Here is a tiny trained network, its code and every weight. The questions are about switching its units off for an input and a target symbol, where a switched-off unit gives its printed mean instead of its output.

import numpy as np


def w(rows, s, z=0):
    codes = np.array(rows[::2]) - 128.0
    scale = np.full(codes.shape[1], s)
    scale[-1] = z or s
    return codes * scale


def norm(h):
    return h / np.sqrt((h * h).mean(-1, keepdims=True) + 1e-5)


def f(y):
    return y / 2 * (1 + np.tanh(0.7978845608 * (y + 0.044715 * y**3)))


def softmax(a):
    e = np.exp(a - a.max(-1, keepdims=True))
    return e / e.sum(-1, keepdims=True)


def log_softmax(a):
    a = a - a.max(-1, keepdims=True)
    return a - np.log(np.exp(a).sum(-1, keepdims=True))


def net(x, mask):
    ids = ['ΛΞΠαβγδεζημστφψω'.index(c) for c in x.split()]
    T = len(ids)
    res = E[ids] + P[:T]
    r = norm(res)
    for j in range(3):
        rows = slice(4 * j, 4 * j + 4)
        q, k, v = (r @ M[0][rows].T for M in (Q, K, V))
        z = softmax(np.where(np.tri(T) > 0, q @ k.T / 4**0.5, -1e9)) @ v
        o = O[0][rows]
        res = res + np.where(mask[j], z, o[:, -1]) @ o[:, :-1]
    y = f(norm(res) @ A[0][:, :-1].T + A[0][:, -1])
    res = res + np.where(mask[3:7], y, B[0][:, -1]) @ B[0][:, :-1]
    return log_softmax(norm(res)[-1] @ U[:, :-1].T + U[:, -1])


Q, K, V, O, A, B = {}, {}, {}, {}, {}, {}
E = w([
[159,118,94,116],'Λ',
[140,85,123,119],'Ξ',
[158,99,110,126],'Π',
[136,111,86,173],'α',
[156,102,129,186],'β',
[129,77,154,167],'γ',
[159,135,96,117],'δ',
[151,89,117,121],'ε',
[167,128,120,183],'ζ',
[153,151,95,129],'η',
[161,62,111,113],'μ',
[147,100,181,101],'σ',
[4,134,94,147],'τ',
[184,168,137,130],'φ',
[154,80,114,122],'ψ',
[154,114,111,129],'ω',
],0.028)
P = w([
[180,57,56,2],'0',
[176,64,72,32],'1',
[173,68,83,48],'2',
[169,74,92,63],'3',
[165,80,100,75],'4',
[162,83,108,85],'5',
[157,92,114,96],'6',
[152,97,120,104],'7',
[147,106,128,112],'8',
[145,113,134,118],'9',
[141,118,142,126],'10',
[137,122,148,134],'11',
[137,127,158,142],'12',
[137,121,161,152],'13',
],0.0099)
Q[0] = w([
[167,117,96,190],'H1',
[66,122,133,113],'H1',
[71,131,170,68],'H1',
[62,125,129,107],'H1',
[135,103,140,139],'H2',
[194,122,156,182],'H2',
[157,89,97,148],'H2',
[79,152,152,93],'H2',
[252,44,142,128],'H3',
[59,163,137,104],'H3',
[2,132,74,210],'H3',
[184,101,160,141],'H3',
],0.035)
K[0] = w([
[105,135,136,159],'H1',
[93,100,49,106],'H1',
[118,108,60,84],'H1',
[119,106,94,112],'H1',
[88,125,114,134],'H2',
[72,193,162,142],'H2',
[89,114,125,198],'H2',
[158,123,115,68],'H2',
[123,159,223,185],'H3',
[168,108,132,101],'H3',
[3,155,30,104],'H3',
[151,146,168,143],'H3',
],0.029)
V[0] = w([
[166,158,147,130],'H1',
[139,101,112,150],'H1',
[88,129,184,148],'H1',
[186,130,165,190],'H1',
[4,116,81,175],'H2',
[86,137,163,59],'H2',
[141,110,56,77],'H2',
[91,128,126,85],'H2',
[84,98,137,98],'H3',
[168,199,64,165],'H3',
[223,206,170,124],'H3',
[97,128,128,95],'H3',
],0.021)
O[0] = w([
[85,145,124,133,138],'H1',
[142,134,97,108,155],'H1',
[127,125,196,85,73],'H1',
[79,163,109,65,153],'H1',
[163,100,39,251,65],'H2',
[56,119,97,127,85],'H2',
[87,208,131,99,212],'H2',
[85,135,99,139,113],'H2',
[124,105,133,184,149],'H3',
[177,173,134,71,9],'H3',
[82,188,198,64,162],'H3',
[128,121,150,182,121],'H3',
],0.02,0.015)
A[0] = w([
[223,236,120,122,72],'N1',
[180,130,90,105,49],'N2',
[225,199,72,180,23],'N3',
[36,153,254,148,2],'N4',
],0.024,0.003)
B[0] = w([
[140,138,73,241,156],'N1',
[179,39,196,86,138],'N2',
[106,217,173,214,155],'N3',
[44,1,217,226,252],'N4',
],0.027,0.022)
U = w([
[97,129,87,89,126],'Λ',
[107,138,84,175,102],'Ξ',
[201,8,92,157,64],'Π',
[122,138,88,129,131],'α',
[59,204,190,98,121],'β',
[245,102,130,131,184],'γ',
[128,66,87,89,129],'δ',
[124,118,114,143,46],'ε',
[125,89,89,74,173],'ζ',
[113,137,101,133,90],'η',
[202,174,192,226,101],'μ',
[34,87,13,124,50],'σ',
[74,59,172,190,177],'τ',
[177,167,141,96,254],'φ',
[116,132,99,146,113],'ψ',
[106,152,112,142,57],'ω',
],0.015,0.0046)

Each question gives the input, a string of symbols that net reads in full, and the target symbol t.
The units are the heads (4 rows each of Q, K, V and O) and the neurons (one row each of A and B). Each row of codes is followed by its name. A weight is (code - 128) times the scale printed after its matrix; where a second scale follows, it is the last column's (O, A, B and U).
mask holds one flag per unit, heads first, then neurons. A switched-off unit (its flag False) gives its mean, the last column of its rows in O or B, instead of its output. The means were averaged over made-up inputs and are rounded, as every weight is.
A unit's drop is (log p(t) with every unit on - log p(t) with that unit switched off) / (log p(t) with every unit on - log p(t) with every unit switched off).
The circuit of an input: a set's keep is (log p(t) with only the set's units on - log p(t) with every unit switched off) / (log p(t) with every unit on - log p(t) with every unit switched off). Starting from all 7 units, units are removed one at a time, each time the one whose removal leaves the highest keep (on an exact tie, the one counted first), for as long as the keep stays at least 0.8.
units of the circuit, in order: the units of the circuit, biggest drop first
most important unit: the unit with the biggest drop
top k neurons: the k neurons with the biggest drops, biggest first
heads that matter: for each layer, one digit per head in row order, 1 if its drop is at least 0.15 and else 0, layers parted by /
input Ξ Ξ Ξ ε Ξ ψ σ Ξ σ Π α ψ, target μ: units of the circuit, in order : (H2, N4)
input σ δ μ Ξ Ξ ω Π α μ ε, target μ: most important unit : H2
input Ξ ε δ Ξ ψ μ σ ψ β μ, target γ: units of the circuit, in order : (H2, N4)
input ζ Ξ Ξ Ξ ψ, target φ: units of the circuit, in order : (H3, N4)
input Ξ μ γ ψ Ξ μ σ ψ ζ, target φ: units of the circuit, in order : (H3, N4)
input ψ α ψ δ Ξ ζ μ, target φ: units of the circuit, in order : (N4, H3)
input φ Ξ Ξ α Ξ μ δ, target μ: heads that matter : 010
input α Ξ Ξ ψ σ γ ψ ψ ε Ξ ζ Ξ Ξ, target φ: heads that matter : 011
input φ σ ε σ σ Π Π Ξ Ξ α, target μ: heads that matter : 000
input Ξ ψ ω γ ψ, target Π: units of the circuit, in order : (H3, N4, H2)
input Ξ σ γ φ γ Λ, target Π: units of the circuit, in order : (H2, H3, N4)
input Π γ Ξ ψ, target Π: heads that matter : 001
input α σ ζ ε, target φ: units of the circuit, in order : (H3, N4)
input ψ γ μ, target Π: most important unit : H3
input φ β ω, target γ: top 2 neurons : (N4, N2)
input Ξ ψ φ α η σ Ξ σ Ξ Ξ γ Ξ Ξ μ, target Π: units of the circuit, in order : (H2, N4)
input ψ Λ σ ψ ε Λ σ μ β, target γ: heads that matter : 110
input Ξ Ξ ψ, target ζ: heads that matter : 111
input Ξ δ Ξ φ Ξ ε, target β: heads that matter : 001
input δ Ξ α η, target μ: heads that matter : 000
input ψ φ Ξ ψ φ Ξ ε, target β: units of the circuit, in order : (H3)
